Below are the code and all the weights of a small trained network. Each question names an input and a class and asks about switching units off, where a switched-off unit gives its printed mean instead of its output.

import numpy as np


def w(rows, s, z=0):
    codes = np.array(rows[::2]) - 128.0
    scale = np.full(codes.shape[1], s)
    scale[-1] = z or s
    return codes * scale


def f(y):
    return y / 2 * (1 + np.tanh(0.7978845608 * (y + 0.044715 * y**3)))


def log_softmax(a):
    a = a - a.max(-1, keepdims=True)
    return a - np.log(np.exp(a).sum(-1, keepdims=True))


def net(x, mask):
    res = np.array(x, float).reshape(1, 5) / 4 @ E
    y = f(res @ A[0][:, :-1].T + A[0][:, -1])
    res = res + np.where(mask, y, B[0][:, -1]) @ B[0][:, :-1]
    return log_softmax(res[-1] @ U[:, :-1].T + U[:, -1])


A, B = {}, {}
E = w([
[48,149,85,36],'x0',
[122,123,133,129],'x1',
[67,144,51,209],'x2',
[122,123,131,129],'x3',
[116,252,203,136],'x4',
],0.014)
A[0] = w([
[59,161,79,21,202],'n1',
[211,144,194,136,254],'n2',
[209,42,103,52,218],'n3',
[96,251,77,213,103],'n4',
[72,124,33,98,125],'n5',
[120,163,183,50,149],'n6',
[144,73,36,225,193],'n7',
],0.012,0.0061)
B[0] = w([
[104,142,119,10,226],'n1',
[120,161,173,201,227],'n2',
[29,61,139,160,227],'n3',
[77,42,161,133,201],'n4',
[109,174,53,99,207],'n5',
[156,152,183,74,194],'n6',
[209,67,90,119,253],'n7',
],0.014,0.017)
U = w([
[83,43,178,254,209],'0',
[29,76,154,96,156],'1',
[233,65,95,175,110],'2',
[117,145,16,123,3],'3',
[166,218,225,217,173],'4',
[191,170,219,61,63],'5',
],0.011,0.0042)

Each question gives the input, the list of numbers given to net, and the class t.
The units are the neurons (one row each of A and B). Each row of codes is followed by its name. A weight is (code - 128) times the scale printed after its matrix; where a second scale follows, it is the last column's (A, B and U).
mask holds one flag per neuron, in row order. A switched-off neuron (its flag False) gives its mean, the last column of its row in B, instead of its output. The means were averaged over made-up inputs and are rounded, as every weight is.
A unit's drop is (log p(t) with every unit on - log p(t) with that unit switched off) / (log p(t) with every unit on - log p(t) with every unit switched off).
The circuit of an input: a set's keep is (log p(t) with only the set's units on - log p(t) with every unit switched off) / (log p(t) with every unit on - log p(t) with every unit switched off). Starting from all 7 units, units are removed one at a time, each time the one whose removal leaves the highest keep (on an exact tie, the one counted first), for as long as the keep stays at least 0.8.
units of the circuit, in order: the units of the circuit, biggest drop first
most important unit: the unit with the biggest drop
k most important neurons: the k neurons with the biggest drops, biggest first
drop when u is switched off: that unit's drop, to one decimal
input [1,5,-2,7,2], class 5: units of the circuit, in order	(n3)
input [-7,4,0,-1,3], class 4: 2 most important neurons	(n3 n2)
input [-7,2,-6,-6,1], class 4: 3 most important neurons	(n4 n2 n7)
input [-8,7,4,7,-1], class 2: 2 most important neurons	(n7 n3)
input [0,3,6,0,-7], class 2: 2 most important neurons	(n7 n1)
input [5,-8,1,8,-8], class 3: 2 most important neurons	(n5 n4)
input [-4,7,1,-3,-5], class 2: 2 most important neurons	(n7 n4)
input [-1,-2,8,6,7], class 0: 2 most important neurons	(n1 n4)
input [6,4,-2,-3,8], class 5: 2 most important neurons	(n6 n3)
input [4,-2,1,-4,-7], class 3: 3 most important neurons	(n5 n4 n7)
input [0,-8,-8,7,5], class 4: 3 most important neurons	(n2 n1 n7)
input [8,2,0,-2,4], class 5: 2 most important neurons	(n3 n6)
input [6,6,2,-1,-2], class 3: 3 most important neurons	(n5 n4 n3)
input [6,-2,6,-7,0], class 3: most important unit	n5
input [0,-1,4,3,-1], class 2: 2 most important neurons	(n3 n1)
input [0,-2,-5,-6,-3], class 0: 2 most important neurons	(n1 n5)
input [1,3,0,5,4], class 5: drop when n7 is switched off	-0.1
input [7,0,1,6,-8], class 3: drop when n4 is switched off	0.4
input [4,8,0,-1,8], class 5: drop when n6 is switched off	1.3
input [-3,-6,4,2,-6], class 2: drop when n7 is switched off	0.5
input [-8,-7,-7,7,-3], class 0: most important unit	n3
